Below are the code and all the weights of a small trained network. Each question names an input and a class and asks about switching units off, where a switched-off unit gives its printed mean instead of its output.

import numpy as np


def w(rows, s, z=0):
    codes = np.array(rows[::2]) - 128.0
    scale = np.full(codes.shape[1], s)
    scale[-1] = z or s
    return codes * scale


def f(y):
    return y / 2 * (1 + np.tanh(0.7978845608 * (y + 0.044715 * y**3)))


def log_softmax(a):
    a = a - a.max(-1, keepdims=True)
    return a - np.log(np.exp(a).sum(-1, keepdims=True))


def net(x, mask):
    res = np.array(x, float).reshape(1, 4) / 4 @ E
    y = f(res @ A[0][:, :-1].T + A[0][:, -1])
    res = res + np.where(mask, y, B[0][:, -1]) @ B[0][:, :-1]
    return log_softmax(res[-1] @ U[:, :-1].T + U[:, -1])


A, B = {}, {}
E = w([
[129,130,128],'x0',
[215,139,250],'x1',
[219,213,44],'x2',
[51,255,170],'x3',
],0.0055)
A[0] = w([
[208,167,143,36],'N1',
[140,105,115,226],'N2',
[153,70,159,188],'N3',
[131,120,128,154],'N4',
[100,188,101,105],'N5',
[146,84,156,170],'N6',
[116,125,128,94],'N7',
[120,142,127,114],'N8',
[1,57,100,202],'N9',
[67,96,116,135],'N10',
[167,77,57,252],'N11',
[142,91,144,171],'N12',
[121,127,128,91],'N13',
[52,225,218,154],'N14',
[123,92,245,117],'N15',
[100,182,124,163],'N16',
[124,98,131,154],'N17',
[134,134,129,106],'N18',
[134,153,32,132],'N19',
[152,102,141,144],'N20',
[146,96,99,235],'N21',
[149,109,75,169],'N22',
[121,108,115,114],'N23',
[101,204,50,59],'N24',
[142,119,78,159],'N25',
[126,122,126,127],'N26',
[235,182,149,20],'N27',
[128,131,126,115],'N28',
],0.017,0.0028)
B[0] = w([
[176,162,100,176],'N1',
[151,108,137,153],'N2',
[149,133,196,173],'N3',
[134,125,134,132],'N4',
[88,175,155,175],'N5',
[141,127,179,159],'N6',
[128,134,121,125],'N7',
[117,138,124,131],'N8',
[218,188,87,228],'N9',
[161,156,109,163],'N10',
[164,50,97,210],'N11',
[145,130,165,151],'N12',
[127,132,123,123],'N13',
[55,111,3,254],'N14',
[66,63,182,199],'N15',
[91,171,125,177],'N16',
[146,132,145,141],'N17',
[129,131,122,127],'N18',
[72,76,147,196],'N19',
[147,134,155,144],'N20',
[158,95,130,168],'N21',
[132,82,112,166],'N22',
[142,122,122,133],'N23',
[47,164,193,201],'N24',
[123,89,121,159],'N25',
[132,128,128,128],'N26',
[200,175,88,200],'N27',
[125,129,126,127],'N28',
],0.057,0.0097)
U = w([
[248,150,123,115],'0',
[59,11,84,228],'1',
[134,254,45,77],'2',
[19,176,191,8],'3',
[110,95,254,190],'4',
],0.005,0.0011)

Each question gives the input, the list of numbers given to net, and the class t.
The units are the neurons (one row each of A and B). Each row of codes is followed by its name. A weight is (code - 128) times the scale printed after its matrix; where a second scale follows, it is the last column's (A, B and U).
mask holds one flag per neuron, in row order. A switched-off neuron (its flag False) gives its mean, the last column of its row in B, instead of its output. The means were averaged over made-up inputs and are rounded, as every weight is.
A unit's drop is (log p(t) with every unit on - log p(t) with that unit switched off) / (log p(t) with every unit on - log p(t) with every unit switched off).
The circuit of an input: a set's keep is (log p(t) with only the set's units on - log p(t) with every unit switched off) / (log p(t) with every unit on - log p(t) with every unit switched off). Starting from the 12 units with the biggest drops (on a tie, the unit counted first), units are removed one at a time, each time the one whose removal leaves the highest keep (on an exact tie, the one counted first), for as long as the keep stays at least 0.8.
units of the circuit, in order: the units of the circuit, biggest drop first
top k neurons: the k neurons with the biggest drops, biggest first
drop when u is switched off: that unit's drop, to one decimal
input [5,-1,-8,7], class 2: units of the circuit, in order : (N9)
input [7,7,0,-8], class 4: top 3 neurons : (N15; N9; N3)
input [0,0,-2,5], class 2: top 3 neurons : (N19; N11; N22)
input [-4,1,-2,-6], class 4: top 2 neurons : (N14; N27)
input [-2,0,8,3], class 3: top 2 neurons : (N24; N9)
input [-3,2,1,-1], class 0: top 2 neurons : (N14; N24)
input [2,0,-3,-5], class 0: top 2 neurons : (N24; N19)
input [-6,-3,8,0], class 1: top 2 neurons : (N11; N19)
input [6,-7,5,1], class 3: top 3 neurons : (N24; N14; N5)
input [2,-2,0,-1], class 0: top 2 neurons : (N14; N15)
input [3,1,-4,-6], class 4: top 2 neurons : (N27; N15)
input [-2,-7,0,-6], class 0: top 3 neurons : (N9; N14; N15)
input [-5,-3,1,7], class 3: drop when N24 is switched off : 1.1
input [-7,-6,2,7], class 3: units of the circuit, in order : (N24)
input [-1,1,-4,-2], class 4: drop when N14 is switched off : 0.2
input [-3,-6,-5,1], class 2: drop when N3 is switched off : 0.1
